a =
[[-24  12  22 -33  25   9 -13  14 -18  13]
 [-11  -2  -4 -12  -4  -4 -11  -7 -11  -8]
 [-27   2  23 -38  27   4 -10  20 -17  20]
 [-13   5   2 -15   2   1 -12  -5 -14  -5]
 [-16  12  11 -21  12   7 -13   2 -16   1]
 [-15   9   7 -18   7   4 -13  -1 -15  -2]
 [-26   6  23 -36  27   6 -11  18 -18  18]
 [-28   0  23 -39  28   3 -10  22 -17  22]
 [-20  14  17 -27  19   9 -14   8 -18   7]
 [-25  11  24 -35  27   9 -13  16 -19  16]
 [-18  13  14 -24  15   8 -14   5 -17   4]
 [-29  -5  22 -40  28   1  -9  23 -16  23]
 [-22  13  19 -29  21   9 -13  10 -18  10]]
What is the entry in the bottom-left corner? -22
What is the third entry, reading row by row? 22
What is the bottom-right entry? 10
The fifth entry in reading order -> 25
The top-right entry -> 13
What is the first entry on the main diagonal? -24
The 2nd smallest entry is -39
What is the entry directly below -38? -15
The 2nd entry on the main diagonal: -2
What is the 3rd entry on the main diagonal? 23
The bottom entry of the column that holds the smallest entry: -29
What is the smallest entry in the last column? -8
What is the 3rd entry on the diagonal from the top-right corner? 20
The fifth-last entry, reading row by row: 9
What is the fourth entry from the end, reading row by row? -13
What is the entry directly above the smallest entry? -24
What is the 2nd-last entry, reading row by row? -18
The top entry of the column that holds the smallest entry: -33
What is the second entry on the diagonal from the top-right corner? -11
The entry directly above 0: 6

A =
-29	-18	39	-29	-26	-15	37	-15	-1	-19	-26	25	15	-33	7	34
16	7	-29	-37	33	34	-15	35	-56	36	-19	15	18	30	-42	-17
-10	-13	-35	49	26	-14	-43	16	37	-28	52	-39	-37	17	16	-27
13	-20	-34	20	36	33	-44	36	-17	34	22	-40	31	30	-31	7
-15	9	0	8	2	-18	33	5	21	-31	12	33	-41	-16	17	-31
11	-31	25	-36	1	0	31	-11	-56	16	-12	34	23	21	-45	22
14	19	-35	42	-44	-18	-36	-32	35	2	47	-21	-4	-32	22	-22
-31	-7	24	-15	-44	24	25	-29	-19	38	3	27	37	-40	0	28
-23	-36	-31	47	-23	-19	-33	-27	9	-22	53	-1	-22	-12	-34	-19
-31	-39	27	8	34	34	-18	38	5	35	-18	-38	33	-1	-28	31
Report the third entry on the main diagonal.
-35
The top-left entry: -29
The largest entry in the first row: 39
Report the bottom entry of the column that holds the largest entry.
-18
Report the smallest entry in the last column.
-31
Report the bottom-right entry.
31
Report the second entry on the main diagonal.
7
The entry in the bottom-left corner is -31
Report the largest entry in the last row.
38
The 4th entry from the end, reading row by row -> 33
The second entry on the diagonal from the top-right corner is -42
The 2nd largest entry: 52
Report the entry directly above the largest entry.
3
The top entry of the column that holds the largest entry: -26
The 2nd-last entry, reading row by row is -28
Report the first entry of the largest entry's row.
-23
The entry in the top-right corner -> 34
Report the 5th entry, reading row by row.
-26
Report the largest entry in the first column.
16
The smallest entry in the first row -> -33
Report the fourth entry in reading order.
-29
Report the entry just left of 12.
-31
Report the largest entry.
53
The 2nd entry, reading row by row -> -18
Report the entry directly below -10.
13
The entry just right of the largest entry is -1

Questions about the row below.
1) Report the second smallest entry.
2) Report the entry just left of -27.
3) Report the third entry from the left.
[-47 -27  18  40  -7  36]
1) -27
2) -47
3) 18

((-0.05, -0.08, 0.07, -0.05, -0.09, -0.10, -0.09, -0.12, 0.11, -0.11), (-0.17, 0.12, -0.26, -0.05, 0.06, 0.01, 0.06, 0.00, -0.26, -0.05), (-0.11, 0.01, -0.11, -0.04, 0.00, 0.05, 0.07, -0.07, -0.13, -0.09), (0.13, -0.20, 0.25, -0.02, -0.28, -0.04, -0.16, -0.10, 0.30, -0.10), (-0.02, -0.09, 0.05, -0.10, -0.02, -0.06, -0.05, -0.10, -0.07, -0.05), (-0.09, -0.09, -0.02, 0.01, -0.06, -0.12, -0.09, -0.03, -0.08, -0.06), (-0.15, -0.03, -0.11, -0.05, 0.00, -0.08, -0.06, -0.09, -0.21, -0.03), (-0.04, -0.12, 0.00, -0.04, -0.08, -0.14, -0.14, -0.06, -0.06, -0.04), (-0.13, -0.07, -0.29, -0.08, 0.05, -0.02, 0.10, 0.07, -0.28, -0.05))
The entry just left of the smallest entry: -0.07
What is the maximum?
Answer: 0.30
What is the entry just right of the smallest entry?
Answer: -0.08
The entry just left of -0.21 is -0.09
What is the entry just left of 0.30?
Answer: -0.10
The entry just left of 0.11 is -0.12
